Here is a tiny trained network, its code and every weight. The questions are about switching its units off for an input and a class, where a switched-off unit gives its printed mean instead of its output.

import numpy as np


def w(rows, s, z=0):
    codes = np.array(rows[::2]) - 128.0
    scale = np.full(codes.shape[1], s)
    scale[-1] = z or s
    return codes * scale


def f(y):
    return np.maximum(y, 0)


def log_softmax(a):
    a = a - a.max(-1, keepdims=True)
    return a - np.log(np.exp(a).sum(-1, keepdims=True))


def net(x, mask):
    res = np.array(x, float).reshape(1, 8) / 4 @ E
    y = f(res @ A[0][:, :-1].T + A[0][:, -1])
    res = res + np.where(mask, y, B[0][:, -1]) @ B[0][:, :-1]
    return log_softmax(res[-1] @ U[:, :-1].T + U[:, -1])


A, B = {}, {}
E = w([
[91,125,143,96],'x0',
[161,95,122,176],'x1',
[70,177,121,63],'x2',
[8,177,191,153],'x3',
[140,195,171,177],'x4',
[84,65,158,164],'x5',
[132,206,105,92],'x6',
[158,124,144,97],'x7',
],0.012)
A[0] = w([
[79,37,123,148,178],'n1',
[57,18,173,141,162],'n2',
[187,107,33,141,137],'n3',
[79,192,175,145,174],'n4',
[171,93,1,82,253],'n5',
[122,199,104,75,135],'n6',
[157,104,106,113,66],'n7',
[125,172,14,50,178],'n8',
[169,94,183,157,199],'n9',
[141,247,128,172,233],'n10',
[104,201,244,173,198],'n11',
[89,146,54,40,165],'n12',
[108,174,130,166,130],'n13',
[66,97,61,34,179],'n14',
[197,135,139,191,211],'n15',
[86,134,61,80,171],'n16',
],0.0094,0.0045)
B[0] = w([
[130,40,147,167,202],'n1',
[50,2,157,159,227],'n2',
[206,135,114,166,194],'n3',
[105,140,136,162,219],'n4',
[235,105,63,150,232],'n5',
[47,135,57,133,198],'n6',
[175,183,155,109,149],'n7',
[137,157,33,83,222],'n8',
[116,127,202,215,188],'n9',
[134,233,110,145,226],'n10',
[23,196,210,186,246],'n11',
[49,127,54,10,214],'n12',
[102,180,90,190,169],'n13',
[116,66,86,91,216],'n14',
[174,135,221,181,199],'n15',
[93,122,82,119,189],'n16',
],0.0082,0.012)
U = w([
[240,110,154,145,248],'0',
[139,119,40,26,48],'1',
[67,12,209,146,127],'2',
[84,247,191,142,160],'3',
],0.011,0.0015)

Each question gives the input, the list of numbers given to net, and the class t.
The units are the neurons (one row each of A and B). Each row of codes is followed by its name. A weight is (code - 128) times the scale printed after its matrix; where a second scale follows, it is the last column's (A, B and U).
mask holds one flag per neuron, in row order. A switched-off neuron (its flag False) gives its mean, the last column of its row in B, instead of its output. The means were averaged over made-up inputs and are rounded, as every weight is.
A unit's drop is (log p(t) with every unit on - log p(t) with that unit switched off) / (log p(t) with every unit on - log p(t) with every unit switched off).
The circuit of an input: a set's keep is (log p(t) with only the set's units on - log p(t) with every unit switched off) / (log p(t) with every unit on - log p(t) with every unit switched off). Starting from the 12 units with the biggest drops (on a tie, the unit counted first), units are removed one at a time, each time the one whose removal leaves the highest keep (on an exact tie, the one counted first), for as long as the keep stays at least 0.8.
circuit, biggest first: the units of the circuit, biggest drop first
most important unit: the unit with the biggest drop
top k neurons: the k neurons with the biggest drops, biggest first
drop of u: that unit's drop, to one decimal
input [-3,8,1,-2,-1,7,6,-5], class 0: circuit, biggest first -> n11, n12
input [-8,5,2,4,-5,-7,-1,-3], class 1: most important unit -> n11
input [-4,-5,5,7,-4,0,-2,-8], class 2: top 2 neurons -> n2, n14
input [6,7,0,1,8,-2,-7,4], class 3: top 4 neurons -> n11, n14, n1, n5
input [-3,5,-1,7,-8,2,8,6], class 1: circuit, biggest first -> n11, n9
input [6,4,-8,-7,-7,6,0,-8], class 0: top 3 neurons -> n5, n3, n11
input [5,2,-4,-7,-1,-6,4,5], class 0: top 3 neurons -> n3, n5, n15
input [3,0,2,-4,6,-3,-8,-7], class 0: circuit, biggest first -> n11, n12
input [-6,-2,-2,-3,-2,-3,3,-4], class 0: top 2 neurons -> n3, n5
input [4,-3,1,3,-6,4,3,2], class 1: top 4 neurons -> n11, n12, n9, n15
input [-7,4,-4,-8,-8,-5,7,4], class 0: drop of n3 -> 0.5
input [8,3,-1,-3,-8,4,3,-1], class 1: drop of n11 -> 0.2
input [-2,-4,6,-2,4,-7,-3,-5], class 1: drop of n8 -> 0.1
input [5,8,-8,-6,-6,7,4,7], class 0: top neuron -> n5
